In the rows, zero is written as 128.
Facts:
H Ω: AE
I Ω: BB
AV Ω: BG
J Ω: I
B Ω: BD
BH Ω: O
D Ω: AR
S Ω: D
P Ω: N
AQ Ω: U
AP Ω: BH
AN Ω: AY
N Ω: J
AK Ω: A
AB Ω: B
AJ Ω: AQ
O Ω: AZ
BG Ω: AW
AU Ω: BK
AG Ω: BC
T Ω: Q
AI Ω: Z
AS Ω: AB
AC Ω: P
Z Ω: BP
AH Ω: AX
F Ω: C
AD Ω: AV
X Ω: AK
AZ Ω: BE
W Ω: AD
BL Ω: AI
R Ω: T
AX Ω: AP
M Ω: BL
AE Ω: BM
BM Ω: W
BO Ω: AL
BE Ω: AM
AA Ω: AH
BD Ω: AA
U Ω: L
A Ω: BN
E Ω: V
C Ω: R
BC Ω: BO
BP Ω: S
κ 6 <- H,I,J,BN,K,D,S,N,AK,O,AU,AG,AC,Z,AD,W,BF,AR,Y,M,Q,AT,BO,BE,V,AA,A,C,BA
κ 958 <- BB,AV,BK,P,AP,AN,AJ,BG,BI,AW,AH,AY,L,R,AX,AE,BM,BD,E,BP
κ 884 <- G,BH,AM,AQ,AO,AS,F,BC
κ 173 <- B,AF,AB,T,AI,X,AZ,BL,AL,U
[H,I,BB,AM,BI,AG,AW,AH,AX,BD] μ 394
[AV,AF,K,S,AQ,AK,T,W,AR,BM,BO,BC,BP] μ 572
[J,BN,BK,N,AJ,AO,AI,Z,F,X,R,AE,Q,BE,U,A,C] μ 570
[G,B,AB,O,AU,AZ,AY,L,M,AT,V,E,BA] μ 567
[BH,D,P,AP,AN,BG,AS,AC,AD,BF,BL,Y,AA,AL] μ 81
I η BA,BN,AU,AD
G η BL,BB
B η Y,BH
D η AE,BE,A
AP η BN
AN η AK
N η AR,AJ,X
AB η H,BA,A
BG η L,J,AF,BC
BI η AZ,AJ
AO η AQ,BK,AF,BC
AI η AE
AS η P
AC η AK
Z η AV
F η J,K
W η M,BD,AW
BF η AZ,AL,A,Y
AX η AM,BM
Q η BL
BO η X
V η BE,O
BP η AT,A

Known rows:
[115 113 126 169 120 128 132 120 128 122 125 156 127 119 111 129 131 126
 135 132 123 127 148 120 140 119 127 135 140 128 146 164 123 144 112 196
 149 135 120 147 129 110 124 123 130 135 127 133 130 145 119 123] : BD
[106 139 128 107 120 129 127 153 138 140 125 183 125 133 131 154 127 125
 139 141 137 117 125 124 148 120 126 117 123 149  99 121 126 121 134  84
 108 119 127 132 125 132 111 124 132 129 124 120 126 121 117 131] : W
[101 163 126 110 118 135 117 149 125 137 131 120 116 125 126 123 136 135
 132 141 121 109 128 123 115 132 125 117 142 123  99 114 122 123 138  82
 107 128 127 166 126 135 110 125 121 122 125 121 128 127 122 134] : H
[173 169 129 115 188 122 114 122 122 119 123 117 161 118 120 113 129 125
 130 124 125 143 124 129 120 124 123 131 126 123 188 116 123 123 126 148
 152 137 127 116 128 131 153 127 159 132 143 123 127 125 116 136] : BL
[ 99 126 129 116 123 126 123 137 127 127 141 120 138 126 143 142 130 127
 138 139 122 135 125 120 116 158 126 122 124 156 103 111 135 125 158  79
 113 122 121 120 124 131 114 132 115 122 122 126 126 122 115 132] : BE
[ 95 108 125 168 118 121 127 136 129 123 131 117 116 119 116 114 124 133
 122 123 120 113 129 124 146 129 130 128 139 121 164 155 134 132 110 218
 132 127 115 145 125 113 137 125 133 131 129 141 137 138 115 124] : AX
[106 170 130 116 120 121 116 155 127 136 125 119 128 140 143 147 130 126
 132 134 121 122 122 123 120 118 128 118 130 119  97 112 118 122 126 125
 108 122 115 127 125 140 110 129 137 121 123 125 129 134 131 124] : AD
[ 94 108 124 171 113 128 132 128 125 121 133 118 122 120 118 116 126 125
 135 124 121 124 138 122 151 118 130 131 143 126 165 153 124 136 116 195
 140 134 115 149 126 119 141 129 126 135 126 135 134 141 116 125] : AH
[176 112 125 116 146 116 115 113 125 125 126 121 124 120 122 118 142 123
 135 121 121 203 121 135 111 130 130 120 121 116 111 108 125 141 109  75
 149 155 150 126 146 114 135 128 155 132 130 127 122 143 113 124] : AB
[116 147 126 110 120 121 119 133 127 127 134 116 117 139 132 122 132 138
 128 142 123 109 122 119 120 135 126 119 133 120 107 127 119 124 138  83
 107 127 119 142 124 128 115 127 132 124 128 117 129 125 133 152] : AG
[190 115 128 123 155 114 117 123 123 126 123 120 138 122 118 111 136 127
 137 125 121 195 121 134 120 128 129 120 121 130 117 112 126 133 112  84
 144 151 151 125 142 123 144 123 160 124 136 126 125 138 115 121] : B
[145 122 124 107 115 132 139 123 126 132 128 115 117 157 138 112 143 125
 125 130 126 159 123 130 114 122 126 121 122 122  96 112 126 122 144  69
 108 117 138 121 124 114 116 126 128 125 122 115 131 122 139 120] : AU
[190 141 130 111 121 128 123 120 127 131 128 130 116 120 121 157 126 140
 122 122 123 112 140 134 134 136 129 118 120 123 134 138 129 125 109 143
 121 151 127 116 143 159 152 124 114 124 138 138 126 115 164 144] : BC
[140 141 133 114 121 124 129 121 128 129 128 123 113 120 143 124 131 125
 126 139 125 114 123 115 120 131 129 129 123 131  91 114 120 121 146  79
 106 116 134 122 123 133 116 126 116 123 125 120 127 118 133 124] : J
[108 109 126 169 134 133 121 122 126 123 125 135 147 122 119 140 126 123
 122 123 140 131 137 132 131 120 126 153 147 123 182 136 142 123 116 227
 134 120 116 127 127 126 156 127 132 128 124 134 128 131 120 119] : P
[ 99 104 126 157 114 129 143 119 124 122 128 122 133 119 121 128 128 127
 123 124 130 127 131 131 130 119 127 160 124 122 136 136 134 134 127 173
 144 117 117 133 124 117 137 128 115 134 124 135 126 133 117 120] : R
[161 142 133 109 118 135 120 120 139 139 125 119 113 119 118 139 123 136
 118 119 135 114 123 131 130 132 126 119 119 117 129 125 118 125 110 147
 156 129 138 115 136 156 145 125 118 119 131 119 125 118 174 133] : AQ
[151 109 127 110 120 141 144 127 127 126 134 125 150 163 165 114 135 124
 124 130 128 143 128 138 119 130 126 119 119 120 110 113 128 123 131  79
 106 118 132 120 124 115 109 126 129 125 122 122 131 123 129 131] : V
[135 164 130 114 120 126 155 119 136 138 129 147 122 151 148 130 126 127
 133 129 141 115 122 123 118 117 130 118 143 133  91 129 129 123 133  87
 112 122 151 119 125 122 111 127 126 120 122 122 126 122 126 118] : AR
[ 94 111 124 158 114 127 162 119 123 124 126 121 141 120 118 116 126 123
 121 124 124 109 140 118 137 121 128 138 148 115 200 156 130 134 118 174
 154 127 116 136 126 114 128 123 122 131 132 138 133 129 124 123] : BB
[ 84 111 132 177 117 122 126 126 132 122 127 123 131 121 121 133 127 127
 124 120 126 114 122 123 155 117 129 134 144 115 111 176 133 151 123 189
 146 140 114 137 127 123 112 128 136 142 135 136 127 147 114 124] : AW
[127 150 126 126 128 127 116 142 131 135 126 124 140 138 139 133 122 125
 136 140 122 110 123 120 120 125 125 118 136 152 101 111 124 121 151  85
 110 121 125 122 124 134 115 131 132 126 124 122 126 122 134 127] : Y
[170 109 132 117 117 121 112 115 134 122 126 110 119 117 125 129 125 145
 116 121 122 112 124 131 119 140 130 131 119 131 118 111 128 126 109 116
 128 122 126 115 139 160 141 128 116 122 127 128 126 119 155 146] : AO

Rows, some named above:
[166 111 128 127 121 119 116 124 128 125 124 116 141 120 118 137 143 149
 115 123 123 115 149 138 120 124 125 119 118 126 112 107 122 122 109 199
 123 127 117 117 154 138 158 127 115 121 125 127 127 122 173 140] => AS
[ 87 138 128 110 121 139 121 131 127 135 130 123 145 146 155 125 131 121
 124 134 141 114 122 121 114 121 125 122 141 147  95 113 120 122 118  86
 112 120 132 124 123 133 111 125 140 120 121 118 127 122 126 128] => D
[108 109 124 172 118 123 133 127 128 117 126 130 124 120 115 128 128 123
 133 128 129 123 153 119 144 118 128 131 145 128 142 171 121 143 119 181
 147 139 117 150 131 116 125 128 132 136 125 132 131 143 113 124] => BD
[105 104 125 138 126 132 144 129 128 140 124 157 114 120 112 154 124 132
 127 122 149 113 143 120 172 133 134 131 139 119 151 162 142 131 118 221
 150 128 118 147 125 124 133 127 122 129 130 148 129 129 114 123] => BM
[161 129 126 147 119 127 119 132 145 126 123 119 147 121 127 132 125 141
 126 122 125 111 124 133 122 123 128 121 117 149 177 110 144 123 114 164
 131 146 116 120 138 161 158 123 111 120 121 140 128 120 147 147] => BH
[ 91 153 128 107 119 132 125 154 129 144 124 187 120 132 119 133 126 124
 124 133 127 131 120 122 132 122 127 115 128 140 103 115 120 122 158  97
 106 122 135 118 125 120 113 137 120 121 120 120 130 124 138 122] => AK
[ 93 112 126 138 119 142 158 119 125 123 130 110 118 124 117 150 125 127
 119 121 155 118 138 134 141 117 129 137 127 123 144 165 128 128 123 176
 152 126 116 129 125 120 151 130 132 134 124 148 125 127 115 120] => BP
[ 88 114 132 148 126 125 123 124 124 127 133 108 118 118 113 135 125 141
 123 121 126 114 124 144 135 124 130 156 146 125 133 169 125 124 139 209
 165 119 124 146 124 124 141 129 120 141 123 121 128 143 132 121] => AJ
[175 156 126 140 195 128 117 120 119 122 124 117 171 123 139 113 123 125
 128 122 135 128 119 127 118 127 130 119 121 127 162 116 128 126 113 100
 138 157 130 121 138 145 141 124 159 126 141 140 130 131 110 129] => AL
[ 87 112 132 140 132 122 115 121 128 125 130 120 115 117 120 130 125 144
 123 123 131 111 123 141 142 123 130 154 145 122 131 170 125 122 139 198
 165 120 125 149 124 125 138 123 119 139 124 120 125 147 132 121] => AJ
[ 85 157 124 115 116 137 120 150 127 135 133 123 114 124 126 121 136 136
 132 142 123 116 127 117 121 132 126 116 140 124  99 114 121 121 138  84
 106 126 130 168 124 130 111 127 118 121 125 123 126 125 121 139] => H
[148 148 135 114 124 128 140 129 124 144 133 147 128 148 140 143 128 121
 143 136 136 110 128 130 134 128 128 117 123 132  83 124 120 121 142 102
 107 121 132 127 123 125 112 129 127 126 125 126 128 123 130 135] => BO
[ 88 140 126 111 113 119 131 123 126 122 129 116 113 140 141 115 128 128
 119 135 119 118 128 121 114 125 125 119 136 130 112 109 122 122 139  84
 110 122 119 127 127 114 109 128 128 127 126 117 132 123 126 136] => I
[133 147 135 121 179 127 120 118 124 121 126 115 112 120 119 117 128 126
 122 122 131 127 121 118 115 143 131 134 119 128 130 116 121 135 130 105
 165 141 155 123 126 140 128 131 146 137 142 121 126 125 113 123] => U
[150 119 130 110 169 121 120 114 121 123 125 117 140 118 115 115 125 126
 123 123 125 149 125 131 117 148 127 132 119 132 155 114 121 137 132  96
 154 139 142 120 127 130 137 136 143 140 138 121 125 122 111 132] => AI
[ 90 107 126 135 119 136 161 119 125 126 129 119 118 121 116 141 123 126
 121 121 157 117 137 130 141 122 126 136 134 120 144 168 126 129 121 176
 153 127 124 129 126 117 153 127 133 135 129 149 126 124 114 122] => BP
[ 86 110 125 173 153 136 142 126 129 124 134 125 152 132 119 134 127 133
 122 128 141 128 160 151 161 121 127 148 124 137 152 161 136 126 112 238
 104 120 116 149 125 118 176 125 129 134 134 139 129 148 127 123] => AN
[155 127 124 112 117 140 117 144 131 145 127 151 116 141 123 134 148 127
 126 136 126 131 119 142 120 120 126 123 123 129  92 112 119 127 158  89
 110 118 123 124 125 119 110 124 130 132 127 120 129 125 146 128] => M
[ 93 110 126 167 118 127 118 141 126 121 129 118 132 118 122 142 124 127
 136 122 124 133 138 129 150 118 128 147 128 124 168 115 139 126 113 241
 139 123 116 130 125 126 145 126 131 138 122 145 132 148 113 121] => AP
[180 108 127 118 120 128 122 115 136 122 126 125 142 122 118 119 131 139
 118 121 127 113 129 153 121 130 128 119 116 126 157 112 127 122 108 111
 152 132 127 122 138 138 150 123 113 121 126 113 128 121 165 144] => G
[185 115 126 119 116 123 119 122 144 125 124 118 146 123 122 113 133 140
 121 121 125 120 123 145 118 132 130 120 115 122 144 110 124 123 110 124
 151 130 125 124 138 141 151 126 111 122 130 118 126 116 168 146] => G
[184 123 126 116 165 124 121 120 127 120 126 116 127 122 123 112 128 124
 148 121 119 172 120 126 118 153 128 121 114 120 169 114 138 139 131  79
 143 164 141 116 129 121 129 129 128 127 145 133 122 122 114 123] => AZ
[100 110 128 168 120 123 128 123 125 121 124 134 121 118 116 129 127 126
 130 128 123 122 145 122 151 123 126 133 142 117 135 169 120 144 115 186
 145 135 116 154 132 112 124 124 131 136 128 134 129 141 118 119] => BD
[ 88 110 127 156 118 122 167 123 126 120 125 115 136 122 118 118 124 126
 125 120 126 111 138 120 140 121 130 138 145 117 200 155 134 136 125 182
 156 128 116 136 125 108 126 126 126 133 131 136 137 133 122 125] => BB
[145 105 126 165 132 130 164 115 128 122 132 116 139 140 136 120 122 126
 127 123 128 138 154 153 150 123 130 136 125 117 152 190 148 135 116 150
 123 122 116 150 124 126 140 128 123 139 139 146 127 153 116 122] => AY
[136 146 129 117 119 122 120 157 124 133 126 148 151 134 133 132 133 125
 151 143 122 127 123 120 124 120 131 118 124 141 101 113 124 122 117 135
 107 120 127 120 126 132 114 129 140 123 123 122 135 121 129 132] => AA
[168 138 128 113 169 114 115 119 126 122 126 124 115 116 123 114 126 135
 142 126 122 156 120 124 117 139 127 136 121 123 128 116 125 136 133 134
 159 143 156 122 124 112 130 141 129 134 128 120 128 122 113 121] => X
[ 83 107 130 151 134 136 133 123 124 127 140 119 123 119 118 145 125 134
 126 127 128 131 144 130 131 124 137 150 126 123 165 161 132 127 114 172
 170 122 119 172 124 139 117 129 117 134 122 142 126 142 110 120] => AE
[198 138 129 115 114 129 121 121 125 131 128 132 117 123 121 152 123 141
 124 123 128 114 141 138 135 137 127 117 119 124 129 142 127 123 110 147
 120 148 123 118 144 162 151 126 114 123 137 137 128 118 163 143] => BC
[141 114 125 151 118 139 163 117 126 123 132 128 113 137 114 116 124 131
 122 121 125 158 153 150 138 119 128 151 127 129 167 154 135 129 117 153
 122 120 115 125 126 112 155 125 122 134 127 137 128 134 122 124] => E
[105 108 132 178 115 117 126 132 128 121 129 121 125 119 119 147 126 125
 131 123 139 124 134 129 167 121 128 150 139 137 113 138 123 126 112 225
 132 119 117 129 124 138 135 126 145 124 135 135 127 150 113 125] => BG
[106 109 131 172 117 123 117 133 119 121 126 123 125 119 117 142 124 122
 133 121 136 119 135 130 162 121 127 149 139 135 124 137 126 128 113 222
 132 120 117 126 125 133 136 127 142 127 134 139 126 150 114 122] => BG
[116 111 125 136 127 132 151 131 124 139 126 160 114 117 116 153 126 134
 127 121 147 110 143 120 165 130 131 130 132 114 155 168 145 131 116 227
 149 131 116 152 126 121 132 128 122 130 130 148 128 132 112 122] => BM
[105 170 131 110 129 121 115 154 122 137 127 114 130 139 141 153 126 126
 135 137 121 112 125 123 121 124 125 119 130 122  94 105 124 121 127 121
 106 118 117 127 126 137 110 129 135 123 127 120 129 132 132 124] => AD
[126 133 134 116 118 132 136 118 127 124 126 169 164 124 146 116 127 125
 137 136 126 133 123 121 120 131 127 116 119 119 102 108 125 121 142  77
 112 119 128 118 125 133 111 130 116 126 124 122 130 125 125 133] => Q
[128 108 126 160 118 135 169 116 127 118 129 119 124 120 118 122 124 124
 123 120 127 127 143 126 114 119 131 168 132 123 179 153 141 138 126 135
 133 116 121 120 124 119 130 124 117 132 125 142 132 124 120 121] => BK

